In the rows, zero is written as 128.
Each row is followed by its class.
[123 109 108 151 178 144 158 152 130 151 135 146 132 109 120 172 114 147
 167 200 109 141 124 163 111 206  89 151 121 156 148 110 113 108 152 160
 134 125 120 128 110 123] => C
[136 142 131 181 147 152 163 159 142  91 128 153 149  74 105 138 109 187
 147 129  89  97 141 131 110 209  56 170 143 151 123  95 119 127 112 150
  97 120  81 145  60 133] => C
[115 112  78 138 153 175 157 113 159 187 147 172 129 136 103 148  70 112
 145 204 132 170 113 121 202 155  97 117 200 170 165 130 135 204 167 101
 125 132 125 133 111 113] => D
[121 102 116 141 159 134 144 150 120 144 142 135 151  91 139 164 113 139
 163 177  99 126 131 172 100 184 118 156 124 151 179 111 107 109 153 165
 157 115 119 137  91 112] => V
[ 98 128 122 139 115 122 154 138 146 152 160 172 145 138 114 157  89 167
 165 152 193 125 101 128 158 164 110  99 144 134 146 119 114 186 110 122
  59 125 146  87 113 107] => K
[123 120  89 138 157 153 148 122 157 157 135 195 104 133  84 142  85 128
 103 182 125 167 129 125 167 137 122 129 151 169 153 135 132 183 184 108
 117 111 103 111 123 100] => J
[126 116  81 141 169 156 142 120 152 155 136 210 111 112  94 146  75 120
 104 176 129 158 136 130 163 147 121 129 139 163 151 122 130 190 171 118
 102 116 103 107 121  98] => K
[152 117  72 120 162 202 150 113 127 170 149 227  68 116  86 154  74 120
 111 177 123 168 131 122 178 134 119 117 169 170 161 109 148 182 181  83
 120 116 112 117 116  93] => T
[123 147 112 170 150 193 161 148 145 101 119 152 149 101 109 142 123 199
 129 150  92 120 142 113 129 185  77 152 154 165 113  87 130 174 109 143
  95 123 107 157  56 116] => N
[120 121 104 136 152 136 152 137 115 163 124 180 127  89 138 170 108 135
 145 169 108 128 135 150  95 203 108 151 132 163 154 106  99 100 168 147
 127 118 134 109 117 125] => V
[106 132 123 142 101 122 152 146 147 155 147 161 136 143 106 152  85 177
 163 143 183 129 105 134 156 157 103  91 149 148 136 121 124 197 108 124
  83 132 138  96  98 103] => H
[103 123 133 136 119 121 132 128 150 160 146 147 149 139 106 160 105 155
 131 151 199 127  94 127 154 147 115  97 162 118 145 125 109 172 126 114
  74 110 130 103  97 133] => D
[133 117  87 142 165 163 145 120 158 159 132 195 106 125  94 139  77 123
 110 194 131 173 133 114 171 135 119 127 152 165 140 123 149 193 163  99
 112 117 105 114 129 102] => N
[123 126 106 141 164 137 163 138 130 150 120 161 116  97 137 170  97 158
 156 171 104 132 135 157 104 209  93 150 116 161 139 120 105  97 178 155
 124 124 125 113 117 118] => A
[123 119  77 146 151 183 151 116 139 182 155 178 127 132 105 151  63 110
 146 191 125 170 119 129 203 149 106 122 179 186 157 122 135 210 167  90
 124 127 133 129 107 109] => R
[ 88 130 134 140 119 129 140 126 143 158 156 167 158 142 105 165 103 159
 143 151 206 127  98 140 159 151 118 103 152 139 145 122 108 191 121 118
  55 111 143  95 108 119] => K
[118 110 108 161 155 148 142 148 120 156 124 158 126 114 137 174 125 132
 149 186  96 127 124 160 101 187 105 122 111 144 141 109 111  97 159 149
 130 116 132 134 111 122] => R
[114 140 104 158 138 161 151 144 121 109 120 161 189  99 129 137 118 162
 150 147 104 120 141 114 150 187  56 147 156 160 140 101 123 138 112 145
 122 121  96 161  47 124] => V
[112 133 118 138 126 116 147 138 129 161 161 141 145 157  85 147  88 150
 160 173 213 133 113 113 169 160 117  98 155 148 141 115 136 191 118 110
  90 134 130  79  85 120] => C
[141 104 119 151 168 146 142 144 130 145 147 131 129  89 127 163 108 154
 172 180  94 125 130 182 101 201 106 150 122 150 167 105 112 103 159 161
 161 108 109 123  77 122] => Z
[ 96 122 120 156 130 119 141 142 135 166 147 188 161 149 100 160  87 158
 127 154 202 134 108 124 158 151 127 100 148 139 148 120 113 180 123 117
  64 101 129  99 100 117] => K
[129 110  66 113 157 182 148 117 125 175 141 228  84 114  89 155  72 110
  96 175 130 176 128 116 180 140 125 108 177 172 168 121 135 195 172  87
 115 109 117 111 117  95] => V
[156 102  52 145 148 178 149 121 110 179 143 236  72 115  90 144  66 105
 120 185 114 167 129 121 195 134 139 100 155 178 170 124 144 179 165  77
 127 123 130 104 128 108] => R
[106 127 124 156 128 134 139 139 137 171 146 185 136 149  99 149  98 163
 132 165 194 136 112 116 153 144 135  83 159 127 139 111 128 187 116  97
  69  97 124 106 106 118] => N
[109 132 123 133 118 117 168 142 138 153 156 158 144 150  90 158  88 161
 170 170 199 125 103 128 172 155 109 103 149 138 148 116 135 204 113 110
  74 122 132  96 103 109] => C
[115 127 106 174 130 157 148 149 142 116 129 163 161 113 118 133 122 188
 140 150 122 130 132 124 178 157  74 147 154 155 163 109 134 184 101 110
 117 127  91 152  57 115] => L
[126 143 107 182 138 171 147 148 114 106 119 149 174 105 133 140 115 166
 165 138  97 114 136 124 156 182  61 140 145 149 133 100 124 129 113 142
 125 122 102 170  37 133] => R
[136 130 123 187 132 157 151 152 151  94 122 150 156  75 116 134 111 181
 143 135  81 107 135 118 121 202  60 149 159 134 143 109 110 106 114 144
 102 114  92 152  63 140] => D
[128 113 114 140 169 141 150 139 107 157 136 159 126  90 140 176 102 142
 152 162 102 127 136 161  95 211 106 159 117 143 156 114  95  93 170 162
 125 118 124 109 110 124] => K
[123 112 115 145 158 139 143 149 121 165 123 160 127 107 137 174 118 144
 148 174 105 132 127 157  92 195  90 130 113 147 137 117 103  96 157 164
 146 128 116 126 104 125] => H
[124 146 112 170 146 200 159 144 137 102 116 158 130  95 111 142 126 199
 123 133  88 117 145 118 122 189  79 149 161 166 113  88 130 165 110 142
  87 123 110 152  70 122] => N
[134 104 101 162 156 131 135 158 107 174 121 193  81 105 146 152 125 161
 143 167 107 134 137 176  99 181 124 139 124 136 185 101 113  89 156 136
 150 110 117 125 114 122] => L
[105 138 125 144 123 111 145 135 140 159 160 136 148 155  95 144  84 150
 165 167 213 137 109 116 165 169 110 107 157 151 133 114 130 184 116 108
  88 135 136  79  82 122] => C
[133 134 126 184 132 155 154 154 148  91 118 143 156  71 118 138 111 183
 141 121  76 103 137 123 115 207  60 159 156 139 128 102 109 107 122 148
  97 119  92 153  59 141] => D
[143 107 121 146 168 154 146 151 126 138 152 135 140  91 130 164 107 157
 174 184  98 127 130 177 103 184 105 162 114 143 174 102 115 100 161 162
 155 115 111 138  83 109] => T
[110 132 124 146 115 103 135 128 140 162 149 146 139 161 103 144  88 149
 162 156 200 128 117 118 163 164 118  99 157 144 129 111 128 187 124 103
  89 132 129  79  75 138] => L
[133 109  72 124 168 189 146 117 121 172 144 228  80 117  91 157  75 120
  99 173 128 173 129 118 184 138 125 112 168 156 172 127 132 198 169  96
 112 106 114 115 117  90] => K
[134 121 115 148 163 153 151 137 110 158 123 169 102  91 146 167 113 146
 156 176 103 131 139 160  93 204 102 149 123 148 142 102 113  95 167 149
 123 118 126 117 122 137] => N
[143 116  52 131 154 178 156 106 118 180 133 236  63 117  93 138  63 124
 109 179 125 170 135 127 191 147 126 106 160 197 160 130 144 172 174  85
 124 126 125 104 132 109] => A
[120 111 103 164 149 140 140 159 120 180 122 174 103 103 150 156 117 168
 147 164 105 142 130 175  96 174 114 136 125 148 184 116 114  97 148 148
 164 123 120 134 120  91] => H
[143 138 135 177 137 163 157 153 150  90 130 141 158  69 114 143 108 188
 150 109  79 101 140 133 111 215  60 163 146 155 114  89 113 122 116 144
  96 106  88 146  53 143] => Z
[157 115  58 136 151 189 151 110 126 172 147 230  79 111  91 135  59 107
 123 182 119 173 140 118 189 143 122 122 159 199 155 112 150 169 174  79
 125 133 125 107 132 112] => T
[115 129 107 179 129 149 145 154 142 117 127 159 168 115 126 131 122 185
 147 165 122 128 135 122 176 163  71 152 151 157 160 108 133 178 108 110
 118 129  93 149  53 118] => L
[121 146 104 163 143 163 152 139 131 106 113 157 163 106 125 133 117 190
 148 145 113 125 135 116 158 186  52 138 144 157 133 113 124 125 111 141
 122 123  99 159  48 127] => A
[107 138 116 144 125 113 147 135 141 162 161 146 145 154  92 141  85 156
 162 166 213 133 112 116 165 166 116 103 156 155 134 113 131 188 116 109
  84 136 134  74  87 115] => C
[109 138 122 155 111 121 130 126 137 154 157 128 150 159 103 147  81 140
 169 156 196 136 108 114 171 161 121  88 155 140 128 113 127 179 120 101
  91 130 149  86  76 129] => R
[123 146 139 180 130 158 154 149 134  91 120 152 149  79 114 142 118 194
 130 125  78  90 140 135 107 199  61 160 138 152 129 111 107 118 125 152
  99 107  82 156  64 140] => J
[111 141 122 145 112 118 136 129 133 168 151 133 146 146 109 148  78 152
 160 137 193 134 118 125 152 173 107  97 156 157 121 116 123 178 122 118
  98 141 132  83  76 126] => H
[119 137 120 143 119 124 144 130 147 156 155 138 147 149  93 151  86 155
 159 153 200 128 114 119 157 168 111  90 161 156 116 108 133 187 122 113
  76 119 133  76  90 122] => Z
[103 121 121 158 123  97 141 152 149 170 138 190 145 157  95 149  92 159
 133 155 198 132 115 121 155 148 138  96 145 131 144 108 118 191 133  98
  74 101 117  97  80 125] => L
[128 117  80 130 167 177 158 120 143 185 161 183 115 137  88 144  66 116
 142 204 144 175 119 126 203 149 104 134 187 183 164 125 145 219 159  94
 130 130 117 121 116 105] => C
[154 109  78 118 169 196 146 112 139 171 143 207  66 111  86 162  73 119
 109 172 121 160 128 128 176 143 117 110 173 174 148 116 146 204 171  94
 119 104 105 113 115 102] => Z
[105 128 126 136 104 121 158 145 139 163 151 167 146 141 107 162  85 174
 155 141 185 127 105 129 157 155 104  98 150 150 138 123 121 204 113 119
  82 127 132  94  99 101] => H
[140 115  51 132 153 171 162 110 125 179 137 233  75 122  90 136  61 118
 121 180 129 177 133 118 199 146 123 101 160 193 158 132 144 175 171  81
 123 129 127 104 134 108] => A
[139 113  55 133 154 175 158 110 127 177 134 228  74 119  92 137  62 119
 115 185 125 178 132 117 198 147 123 107 161 193 161 136 142 178 172  78
 125 128 128 105 133 107] => A
[129 107 118 152 161 139 143 156 121 151 137 140 132  91 138 166 108 157
 163 163  93 128 135 183  94 188 106 150 111 150 168 114 106 110 159 174
 165 124 105 136  81 109] => H
[139 122  93 146 166 158 142 118 182 147 128 170 110 111  94 141  71 126
 119 171 122 154 132 130 158 159 108 136 156 173 124 114 139 196 169 110
 105 113  98 111 108 113] => Z
[125 143 107 175 137 192 153 149 148  92 121 150 144  92 102 144 125 191
 131 127  82 111 137 123 133 179  90 144 149 161 125  93 118 179 115 141
  91 123 120 152  57 112] => R
[ 86 126 127 132 110 120 135 128 143 163 143 170 160 135  99 159 101 154
 125 151 205 128  98 130 156 150 121 101 162 151 141 119 112 194 117 108
  65 112 138  94 100 125] => V
[126 106 130 156 164 141 148 144 120 147 138 138 135 104 134 158 119 147
 166 190  96 127 131 174  98 179 119 146 119 135 165 110 120 110 152 159
 153 108 112 143 101 122] => N
[ 95 140 128 143 113 121 140 130 143 153 162 134 147 164 102 145  93 157
 147 160 198 133 109 114 162 160 114 100 158 151 131 125 118 187 129 107
  84 124 137  88  84 123] => J
[100 141 104 170 132 163 164 142 143 120 125 152 170 108 129 141 116 198
 145 149 118 128 127 127 169 174  61 142 149 161 156 112 132 148 109 116
 117 129  96 163  59 104] => A
[121 143 106 169 144 185 159 153 160  89 117 142 147  90 114 146 125 195
 128 139  81 110 140 114 124 198  65 150 160 156 119  91 114 160 125 156
  90 128 109 156  53 111] => D
[127 110 121 160 165 151 145 145 118 148 143 139 133 102 146 156 119 150
 170 190  92 120 138 174  99 185 110 143 119 143 161 104 125 118 144 159
 149 113 110 146 102 116] => N
[104 116 108 158 164 137 155 144 144 154 117 157 132 110 131 169 116 157
 154 196 105 139 125 162 106 204  86 128 114 155 141 120 108  96 162 156
 127 118 123 136 117 117] => A
[103 127 135 135 125 127 146 131 147 167 153 160 141 139  90 161  97 162
 136 144 210 127  93 137 160 148 125 112 156 140 141 122 119 192 112 100
  66 118 126  93 106 125] => C
[118 133 108 181 132 169 148 146 156 112 133 129 169  99 123 133 120 186
 161 156 112 133 130 127 168 182  64 149 160 164 149 102 136 165 102 112
 122 131 101 148  58 113] => Z
[112 130 108 185 126 152 152 155 133 122 124 166 162 104 139 135 122 186
 153 151 113 122 136 126 170 174  64 154 151 156 163 104 129 159 106 105
 118 131  92 159  56 124] => L
[115 107 120 159 166 140 142 146 126 142 152 129 147  93 154 163 115 144
 176 174 101 124 133 178 101 185 116 153 106 135 189 116 106  93 151 166
 152 121 112 139 100 103] => K
[128 103 119 152 167 143 143 143 123 143 160 144 143  90 130 165 104 150
 173 183 107 127 129 181 109 192 116 150 111 135 196 117 103 108 152 167
 147 115 116 124  96 115] => K
[121 117  84 140 155 185 150 108 141 195 149 192 114 136 107 139  69 112
 145 205 132 177 127 124 196 152 110 120 187 190 152 119 148 208 157  92
 126 128 133 129 129 120] => N
[106 139 112 176 124 165 150 148 133 119 137 151 166 107 128 132 127 192
 139 151 107 118 131 124 162 167  74 146 149 153 167 115 124 152 107 114
 127 125  89 164  60 112] => J
[142 112  54 129 151 172 160 111 129 178 140 228  83 126  89 137  58 121
 120 184 131 183 129 116 206 140 126 105 161 191 165 139 144 178 167  78
 126 126 129 102 135 101] => A
[139 104  50 123 145 171 155 118 111 183 148 238  92 116  85 138  65 101
 108 178 130 184 134 109 195 140 139 110 177 195 173 124 138 188 165  77
 125 122 135  96 133 103] => V
[127 127  91 135 157 154 144 119 160 153 137 195 109 132  85 140  81 130
  92 184 123 159 133 119 162 137 118 134 148 171 146 135 130 189 181 109
 115 108  99 109 121 100] => J
[108 122 119 137 104 117 160 140 156 154 147 167 137 144 105 159  92 163
 156 163 184 123  94 123 161 154 108  86 156 124 148 121 124 172 117 116
  66 120 141  98 114 114] => D
[100 137 106 175 128 155 158 143 151 121 127 155 172 103 124 135 108 199
 155 163 121 134 124 128 178 179  60 145 145 165 158 115 128 157 107 112
 120 133 103 157  61 111] => A
[120 124  82 137 162 150 157 117 174 157 127 189 114 126  85 141  76 137
 114 184 131 166 128 119 171 148 110 120 150 163 143 135 138 188 173 108
 111 121 102 111 120  93] => A
[139 114  84 136 169 174 149 121 147 155 131 203  92 122  88 142  84 126
  92 177 118 165 139 119 158 134 124 124 153 166 135 119 152 193 165 108
 106 112 100 117 133 103] => N
[136 120  71 123 156 192 150 117 122 182 136 215  75 119  93 155  71 122
 111 162 119 171 136 123 180 147 114 110 175 179 152 124 137 215 175  96
 130 128 111 116 103  90] => H
[154 117  69 118 164 196 149 117 127 166 150 220  77 119  79 152  72 117
 110 181 132 176 135 111 185 125 119 114 165 171 163 114 148 189 179  87
 122 111 112 117 118  88] => T
[119 115  78 148 153 180 152 120 147 182 157 170 132 137 107 144  60 107
 153 189 121 170 118 132 202 152 106 117 183 179 156 124 137 220 163  97
 124 124 130 135 105 104] => R
[128 145 138 182 130 158 156 150 134  91 125 147 156  80 116 137 105 186
 137 118  80 102 140 130 116 203  65 169 140 158 128 112 104 109 128 146
 105 113  87 154  57 147] => J
[117 114  98 163 155 135 148 152 123 170 117 177  91  93 150 152 114 176
 147 172 110 139 126 175 101 184 111 132 118 144 186 118 110  64 154 138
 147 113 123 136 126 106] => A
[120 113 111 152 157 142 143 150 130 161 129 152 125 100 135 171 114 156
 155 180 101 136 127 163  95 204  86 134 114 157 140 113 102 105 152 161
 143 134 121 123 106 120] => H
[134 120  86 134 157 183 160 109 161 179 155 172 122 125  97 154  63 116
 152 188 129 163 119 131 192 163 100 127 188 189 146 115 142 213 163  96
 124 125 120 119 109 118] => Z
[118 127 105 186 126 168 143 149 135 115 132 147 172  98 123 138 108 180
 151 168 109 125 122 131 180 173  63 139 149 154 161 112 129 180  97 112
 113 124 108 157  52 117] => R
[131 136 106 165 143 151 149 149 117 119 121 167 163 115 128 136 123 173
 153 138 109 121 144 114 156 175  70 150 150 150 138  99 125 134 118 132
 131 124  87 153  42 132] => L
